Below is a small trained network, with its code and all its weights. Each question gives an input and a class and asks what happens when units are switched off, that is, made to give their printed mean instead of their output.

import numpy as np


def w(rows, s, z=0):
    codes = np.array(rows[::2]) - 128.0
    scale = np.full(codes.shape[1], s)
    scale[-1] = z or s
    return codes * scale


def f(y):
    return np.maximum(y, 0)


def log_softmax(a):
    a = a - a.max(-1, keepdims=True)
    return a - np.log(np.exp(a).sum(-1, keepdims=True))


def net(x, mask):
    res = np.array(x, float).reshape(1, 8) / 4 @ E
    y = f(res @ A[0][:, :-1].T + A[0][:, -1])
    res = res + np.where(mask, y, B[0][:, -1]) @ B[0][:, :-1]
    return log_softmax(res[-1] @ U[:, :-1].T + U[:, -1])


A, B = {}, {}
E = w([
[163,84,115,156,227,74,88,100,100,107,137],'x0',
[152,106,215,201,112,116,175,98,117,172,109],'x1',
[184,145,119,135,161,108,123,254,155,111,168],'x2',
[147,118,131,70,125,138,200,126,194,120,252],'x3',
[198,79,122,165,121,164,109,203,140,113,65],'x4',
[198,210,93,125,158,190,114,115,108,132,178],'x5',
[95,73,201,130,109,137,54,130,137,92,95],'x6',
[178,160,198,164,86,76,87,104,104,133,148],'x7',
],0.0097)
A[0] = w([
[93,141,133,109,115,121,122,162,119,131,164,62],'neuron 0',
[119,112,146,142,151,76,98,170,122,121,117,106],'neuron 1',
[121,102,125,115,145,135,137,80,160,133,159,52],'neuron 2',
[97,127,114,112,137,93,115,92,158,116,133,96],'neuron 3',
[162,186,123,123,115,120,168,159,138,130,189,132],'neuron 4',
[196,145,146,175,136,121,128,71,96,142,104,111],'neuron 5',
[223,221,188,216,146,106,119,65,65,150,106,117],'neuron 6',
[121,189,60,120,104,113,67,131,106,127,84,100],'neuron 7',
[135,179,66,117,107,103,84,132,109,122,108,62],'neuron 8',
[103,99,128,122,112,126,123,106,117,129,93,2],'neuron 9',
[129,154,111,122,127,122,75,104,123,127,120,125],'neuron 10',
[176,150,125,164,144,149,137,166,130,145,90,89],'neuron 11',
[51,156,70,156,116,42,192,175,109,150,39,127],'neuron 12',
[204,131,139,160,123,169,159,156,131,128,95,147],'neuron 13',
[159,174,119,125,118,119,169,158,134,136,182,99],'neuron 14',
[132,107,167,156,154,35,72,203,122,124,109,156],'neuron 15',
[132,146,122,144,142,106,134,111,104,128,120,46],'neuron 16',
[144,107,119,130,141,125,154,124,136,122,132,82],'neuron 17',
[178,150,157,165,117,175,151,175,124,139,86,112],'neuron 18',
[148,119,144,131,147,155,96,124,140,140,159,84],'neuron 19',
[152,164,118,126,124,126,155,155,124,136,178,110],'neuron 20',
[74,155,237,136,1,68,190,70,125,142,140,136],'neuron 21',
[119,146,124,144,92,120,138,98,138,135,124,97],'neuron 22',
[140,123,112,132,144,147,138,134,145,125,100,48],'neuron 23',
[169,183,120,129,123,123,174,162,124,138,201,145],'neuron 24',
[171,181,108,123,119,105,155,156,136,131,181,136],'neuron 25',
[199,87,132,163,110,91,153,128,119,135,70,157],'neuron 26',
[161,147,149,161,129,163,150,163,135,133,100,123],'neuron 27',
[131,172,64,116,118,137,52,119,105,123,92,89],'neuron 28',
[103,139,130,116,138,119,130,146,121,120,154,54],'neuron 29',
[131,117,140,142,135,56,79,189,127,119,108,95],'neuron 30',
[98,160,118,138,111,107,126,145,120,140,117,109],'neuron 31',
[128,105,127,154,107,100,155,116,122,137,76,174],'neuron 32',
[225,68,121,182,87,61,183,122,115,135,58,130],'neuron 33',
[107,150,142,128,158,179,122,121,128,126,117,47],'neuron 34',
[134,85,117,133,148,91,114,179,132,120,122,128],'neuron 35',
],0.014,0.0045)
B[0] = w([
[139,136,131,167,167,101,163,97,82,156,115,149],'neuron 0',
[138,147,185,131,121,108,84,124,127,120,104,164],'neuron 1',
[114,131,129,138,126,109,126,169,101,134,93,158],'neuron 2',
[131,122,139,132,100,173,156,150,149,134,133,158],'neuron 3',
[176,126,45,129,162,138,141,118,169,125,138,195],'neuron 4',
[109,141,180,111,143,137,91,98,178,122,103,178],'neuron 5',
[120,132,219,128,157,122,4,119,171,138,104,219],'neuron 6',
[172,106,124,143,96,118,98,176,93,152,144,176],'neuron 7',
[159,117,147,136,95,157,112,136,93,138,121,162],'neuron 8',
[129,175,107,132,144,120,146,128,139,121,155,152],'neuron 9',
[159,126,116,116,113,127,119,162,128,135,145,154],'neuron 10',
[96,113,169,120,82,131,143,140,131,124,136,161],'neuron 11',
[3,139,134,120,134,123,229,122,109,101,116,201],'neuron 12',
[76,135,145,145,125,110,137,160,69,128,132,171],'neuron 13',
[161,128,61,122,125,102,147,102,158,131,137,185],'neuron 14',
[118,124,213,131,139,127,25,134,137,137,117,197],'neuron 15',
[133,96,134,129,129,139,110,145,167,118,137,142],'neuron 16',
[113,158,140,142,92,121,106,118,139,95,106,139],'neuron 17',
[94,116,157,92,106,132,138,168,76,124,125,172],'neuron 18',
[80,136,107,128,120,99,159,128,125,155,84,143],'neuron 19',
[173,96,101,138,142,96,167,117,160,115,115,175],'neuron 20',
[125,113,159,119,53,145,128,222,20,128,134,255],'neuron 21',
[116,98,146,143,138,109,127,158,118,108,126,153],'neuron 22',
[120,137,151,117,117,107,147,143,116,144,161,139],'neuron 23',
[168,146,47,121,149,148,143,73,156,147,148,203],'neuron 24',
[177,128,78,123,150,123,158,97,148,102,155,190],'neuron 25',
[74,144,133,113,172,128,179,100,169,121,133,180],'neuron 26',
[131,118,128,144,96,149,138,137,86,122,120,159],'neuron 27',
[208,115,120,131,82,129,136,156,103,131,151,175],'neuron 28',
[136,116,118,109,99,146,126,98,151,113,96,143],'neuron 29',
[115,105,188,124,135,153,74,146,152,144,114,174],'neuron 30',
[110,112,129,128,115,129,130,147,126,104,134,148],'neuron 31',
[84,128,126,127,153,114,186,115,131,142,130,174],'neuron 32',
[75,146,77,132,171,135,162,73,183,117,108,194],'neuron 33',
[146,118,137,137,119,84,116,137,122,113,142,139],'neuron 34',
[106,184,173,141,130,139,87,62,110,137,114,165],'neuron 35',
],0.018,0.021)
U = w([
[60,111,182,96,58,154,136,217,5,118,42,253],'0',
[185,103,61,98,64,137,165,178,52,130,118,4],'1',
[143,144,152,116,172,110,52,98,165,133,57,146],'2',
[103,153,30,77,169,114,253,78,139,80,95,46],'3',
],0.006,0.0014)

Each question gives the input, the list of numbers given to net, and the class t.
The units are the neurons (one row each of A and B). Each row of codes is followed by its name. A weight is (code - 128) times the scale printed after its matrix; where a second scale follows, it is the last column's (A, B and U).
mask holds one flag per neuron, in row order. A switched-off neuron (its flag False) gives its mean, the last column of its row in B, instead of its output. The means were averaged over made-up inputs and are rounded, as every weight is.
A unit's drop is (log p(t) with every unit on - log p(t) with that unit switched off) / (log p(t) with every unit on - log p(t) with every unit switched off).
The circuit of an input: a set's keep is (log p(t) with only the set's units on - log p(t) with every unit switched off) / (log p(t) with every unit on - log p(t) with every unit switched off). Starting from the 12 units with the biggest drops (on a tie, the unit counted first), units are removed one at a time, each time the one whose removal leaves the highest keep (on an exact tie, the one counted first), for as long as the keep stays at least 0.8.
circuit, biggest first: the units of the circuit, biggest drop first
unit that matters most: the unit with the biggest drop
k most important neurons: the k neurons with the biggest drops, biggest first
drop of u: that unit's drop, to one decimal
input [-7,-2,8,1,-5,5,4,8], class 1: 2 most important neurons	neuron 33; neuron 12
input [4,-4,-4,-2,0,8,-1,-1], class 1: circuit, biggest first	neuron 28
input [-5,0,8,-5,0,1,-7,-3], class 3: 2 most important neurons	neuron 21; neuron 12
input [1,-3,5,2,7,3,-1,3], class 3: 4 most important neurons	neuron 21; neuron 6; neuron 25; neuron 24
input [8,5,-2,4,4,4,-4,-1], class 2: 2 most important neurons	neuron 6; neuron 12
input [-1,-7,0,-2,-4,8,-8,4], class 1: 3 most important neurons	neuron 7; neuron 28; neuron 8
input [2,-1,-2,-3,-4,5,-4,-3], class 1: 2 most important neurons	neuron 15; neuron 28
input [-4,6,7,5,-5,-4,-1,-2], class 1: 4 most important neurons	neuron 21; neuron 33; neuron 26; neuron 12
input [8,-1,0,0,-3,-2,-5,-4], class 3: 2 most important neurons	neuron 21; neuron 6
input [8,-5,-2,2,4,-1,-8,3], class 3: 2 most important neurons	neuron 6; neuron 15
input [-5,-5,0,-4,-2,-1,-6,0], class 1: 2 most important neurons	neuron 7; neuron 33
input [2,7,7,7,-8,0,0,4], class 3: 3 most important neurons	neuron 24; neuron 4; neuron 25
input [-5,1,7,3,7,8,7,-7], class 1: 3 most important neurons	neuron 33; neuron 12; neuron 18
input [3,-2,2,2,-7,5,-1,8], class 2: circuit, biggest first	neuron 6
input [0,-7,3,4,4,3,5,-4], class 3: 3 most important neurons	neuron 21; neuron 6; neuron 15
input [-7,4,8,-3,-3,4,-1,0], class 1: 2 most important neurons	neuron 33; neuron 26
input [3,1,-3,-2,3,3,0,2], class 2: drop of neuron 21	0.3
input [-3,-2,8,-3,-1,3,-2,-4], class 1: drop of neuron 11	0.1
input [3,1,-6,0,7,2,-8,4], class 2: drop of neuron 6	1.0
input [8,-8,5,-4,6,0,6,7], class 2: unit that matters most	neuron 21
input [5,8,-7,-5,3,-1,-1,4], class 2: drop of neuron 6	0.7
